Below is a small trained network, with its code and all its weights. Each question gives an input and a class and asks what happens when units are switched off, that is, made to give their printed mean instead of their output.

import numpy as np


def w(rows, s, z=0):
    codes = np.array(rows[::2]) - 128.0
    scale = np.full(codes.shape[1], s)
    scale[-1] = z or s
    return codes * scale


def f(y):
    return np.maximum(y, 0)


def log_softmax(a):
    a = a - a.max(-1, keepdims=True)
    return a - np.log(np.exp(a).sum(-1, keepdims=True))


def net(x, mask):
    res = np.array(x, float).reshape(1, 5) / 4 @ E
    y = f(res @ A[0][:, :-1].T + A[0][:, -1])
    res = res + np.where(mask, y, B[0][:, -1]) @ B[0][:, :-1]
    return log_softmax(res[-1] @ U[:, :-1].T + U[:, -1])


A, B = {}, {}
E = w([
[116,158,173,234,69,99,148,193],'x0',
[193,202,141,115,80,196,148,152],'x1',
[123,184,137,79,179,43,210,180],'x2',
[47,222,2,148,69,81,70,46],'x3',
[228,184,81,109,68,79,7,136],'x4',
],0.0086)
A[0] = w([
[198,147,139,176,107,171,93,101,193],'neuron 1',
[2,165,99,135,153,92,123,92,191],'neuron 2',
[198,170,109,79,74,150,93,102,129],'neuron 3',
[68,161,99,228,117,126,156,118,160],'neuron 4',
[103,78,106,88,190,111,65,42,170],'neuron 5',
[188,129,153,114,119,199,95,122,221],'neuron 6',
[116,130,164,228,111,108,149,137,253],'neuron 7',
],0.0079,0.005)
B[0] = w([
[162,128,88,172,107,204,51,187,204],'neuron 1',
[11,178,112,110,115,66,146,37,254],'neuron 2',
[190,226,40,82,100,179,47,137,206],'neuron 3',
[59,159,134,192,77,114,188,128,218],'neuron 4',
[102,39,108,39,92,118,102,103,225],'neuron 5',
[170,122,82,114,161,255,112,194,215],'neuron 6',
[105,138,186,189,115,129,161,220,237],'neuron 7',
],0.0084,0.0088)
U = w([
[209,194,60,77,102,178,80,153,130],'0',
[144,68,196,54,254,170,245,163,253],'1',
[102,24,115,105,100,132,94,104,111],'2',
[145,88,127,209,123,200,96,169,48],'3',
[111,150,98,58,147,23,99,75,115],'4',
[119,128,124,143,106,180,140,66,60],'5',
[180,167,163,181,96,30,134,205,205],'6',
[59,187,133,180,82,90,197,92,87],'7',
],0.0093,0.0041)

Each question gives the input, the list of numbers given to net, and the class t.
The units are the neurons (one row each of A and B). Each row of codes is followed by its name. A weight is (code - 128) times the scale printed after its matrix; where a second scale follows, it is the last column's (A, B and U).
mask holds one flag per neuron, in row order. A switched-off neuron (its flag False) gives its mean, the last column of its row in B, instead of its output. The means were averaged over made-up inputs and are rounded, as every weight is.
A unit's drop is (log p(t) with every unit on - log p(t) with that unit switched off) / (log p(t) with every unit on - log p(t) with every unit switched off).
The circuit of an input: a set's keep is (log p(t) with only the set's units on - log p(t) with every unit switched off) / (log p(t) with every unit on - log p(t) with every unit switched off). Starting from all 7 units, units are removed one at a time, each time the one whose removal leaves the highest keep (on an exact tie, the one counted first), for as long as the keep stays at least 0.8.
circuit, biggest first: the units of the circuit, biggest drop first
top k neurons: the k neurons with the biggest drops, biggest first
drop of u: that unit's drop, to one decimal
input [-4,-4,-7,-4,3], class 0: top neuron -> neuron 6
input [-8,1,-6,-3,-1], class 0: circuit, biggest first -> neuron 6; neuron 7
input [-7,-4,-3,6,-7], class 4: circuit, biggest first -> neuron 2; neuron 5
input [-8,2,1,6,-5], class 4: circuit, biggest first -> neuron 5; neuron 2
input [2,-4,4,-8,7], class 1: circuit, biggest first -> neuron 3; neuron 4
input [4,-1,4,6,7], class 7: circuit, biggest first -> neuron 2; neuron 4
input [1,-6,-1,-6,4], class 1: top 2 neurons -> neuron 3; neuron 4
input [2,-5,7,-1,-4], class 7: circuit, biggest first -> neuron 2; neuron 6
input [-6,1,1,-7,3], class 0: top 3 neurons -> neuron 7; neuron 6; neuron 3
input [-1,1,-7,7,-4], class 7: top 2 neurons -> neuron 4; neuron 2
input [-3,-4,-6,8,0], class 4: drop of neuron 5 -> 0.5
input [-4,3,-3,-6,1], class 0: drop of neuron 7 -> 0.2
